Below are the code and all the weights of a small trained network. Each question names an input and a class and asks about switching units off, where a switched-off unit gives its printed mean instead of its output.

import numpy as np


def w(rows, s, z=0):
    codes = np.array(rows[::2]) - 128.0
    scale = np.full(codes.shape[1], s)
    scale[-1] = z or s
    return codes * scale


def norm(h):
    return h / np.sqrt((h * h).mean(-1, keepdims=True) + 1e-5)


def f(y):
    return np.maximum(y, 0)


def log_softmax(a):
    a = a - a.max(-1, keepdims=True)
    return a - np.log(np.exp(a).sum(-1, keepdims=True))


def net(x, mask):
    res = np.array(x, float).reshape(1, 3) / 4 @ E
    u = 0
    for l in range(2):
        y = f(norm(res) @ A[l][:, :-1].T + A[l][:, -1])
        res = res + np.where(mask[u : u + 9], y, B[l][:, -1]) @ B[l][:, :-1]
        u += 9
    return log_softmax(norm(res)[-1] @ U[:, :-1].T + U[:, -1])


A, B = {}, {}
E = w([
[205,124,169,253,174,157,129,83,164],'x0',
[134,239,80,180,42,125,151,165,74],'x1',
[130,141,138,209,86,73,242,253,180],'x2',
],0.0066)
A[0] = w([
[137,87,239,178,220,147,206,102,236,184],'L0N1',
[178,164,101,153,65,90,219,197,26,67],'L0N2',
[146,115,92,95,72,47,142,192,92,67],'L0N3',
[170,195,82,191,104,139,124,115,120,3],'L0N4',
[124,105,98,56,135,68,182,181,134,81],'L0N5',
[78,97,120,37,185,116,112,43,135,165],'L0N6',
[130,96,150,104,128,65,226,191,182,101],'L0N7',
[190,13,162,183,145,160,145,139,185,80],'L0N8',
[187,98,183,129,164,160,108,1,48,106],'L0N9',
],0.0068,0.0042)
B[0] = w([
[204,81,208,218,190,149,202,208,199,254],'L0N1',
[121,134,81,136,65,83,136,70,165,225],'L0N2',
[112,55,80,147,131,85,139,101,71,182],'L0N3',
[151,152,180,121,172,194,150,114,220,167],'L0N4',
[181,102,143,89,176,138,122,107,158,180],'L0N5',
[171,204,117,106,93,115,97,144,99,237],'L0N6',
[148,166,159,131,159,78,128,148,218,211],'L0N7',
[134,91,236,174,189,127,255,121,158,198],'L0N8',
[186,127,142,27,142,106,149,187,153,229],'L0N9',
],0.0082,0.0076)
A[1] = w([
[180,71,252,180,179,143,114,177,206,197],'L1N1',
[90,225,136,156,110,181,86,77,76,123],'L1N2',
[193,124,171,182,196,213,165,105,164,193],'L1N3',
[105,96,254,129,156,137,140,191,195,236],'L1N4',
[184,130,113,104,79,98,131,113,88,189],'L1N5',
[110,176,118,126,127,171,72,113,82,28],'L1N6',
[205,225,127,122,95,164,163,240,119,175],'L1N7',
[158,134,107,72,117,74,101,170,162,193],'L1N8',
[185,156,196,197,176,189,119,79,155,254],'L1N9',
],0.0089,0.0028)
B[1] = w([
[85,8,77,169,186,33,225,170,165,252],'L1N1',
[123,151,178,151,168,47,177,173,195,146],'L1N2',
[128,37,131,155,192,70,168,211,140,218],'L1N3',
[158,57,146,210,161,92,207,202,121,221],'L1N4',
[101,105,97,132,101,187,125,98,134,169],'L1N5',
[195,117,158,143,115,97,129,145,180,142],'L1N6',
[128,103,157,88,149,122,76,65,149,200],'L1N7',
[144,188,187,175,174,205,92,128,106,187],'L1N8',
[117,66,151,145,208,105,194,254,78,207],'L1N9',
],0.01,0.015)
U = w([
[38,71,37,96,85,193,96,88,13,96],'0',
[79,204,74,188,36,48,157,84,212,154],'1',
[22,63,227,182,119,194,125,120,49,2],'2',
[189,191,199,16,192,181,8,115,118,154],'3',
[169,37,206,180,224,52,203,247,180,176],'4',
],0.012,0.0084)

Each question gives the input, the list of numbers given to net, and the class t.
The units are the neurons (one row each of A and B). Each row of codes is followed by its name. A weight is (code - 128) times the scale printed after its matrix; where a second scale follows, it is the last column's (A, B and U).
mask holds one flag per neuron, layer by layer. A switched-off neuron (its flag False) gives its mean, the last column of its row in B, instead of its output. The means were averaged over made-up inputs and are rounded, as every weight is.
A unit's drop is (log p(t) with every unit on - log p(t) with that unit switched off) / (log p(t) with every unit on - log p(t) with every unit switched off).
k most important neurons: the k neurons with the biggest drops, biggest first
top k neurons in layer l: the k neurons of layer l with the biggest drops, biggest first
drop when u is switched off: that unit's drop, to one decimal
input [-8,5,-7], class 3: most important neuron	[L1N1]
input [2,-1,-5], class 3: 3 most important neurons	[L0N1; L0N6; L0N8]
input [-7,3,2], class 1: 2 most important neurons	[L0N2; L1N9]
input [-1,-4,-4], class 3: 2 most important neurons	[L0N6; L0N1]
input [-4,-3,-1], class 3: 2 most important neurons	[L0N1; L1N1]
input [-7,2,6], class 1: top 4 neurons in layer 1	[L1N9; L1N3; L1N4; L1N1]
input [0,5,6], class 1: 2 most important neurons	[L0N1; L0N2]
input [-4,-8,-4], class 3: top 3 neurons in layer 1	[L1N1; L1N3; L1N9]
input [-1,6,-3], class 1: 2 most important neurons	[L0N1; L1N9]
input [0,6,0], class 1: 2 most important neurons	[L0N1; L0N2]
input [-7,0,-1], class 3: drop when L1N1 is switched off	0.5
input [-5,2,-1], class 0: drop when L0N3 is switched off	0.3
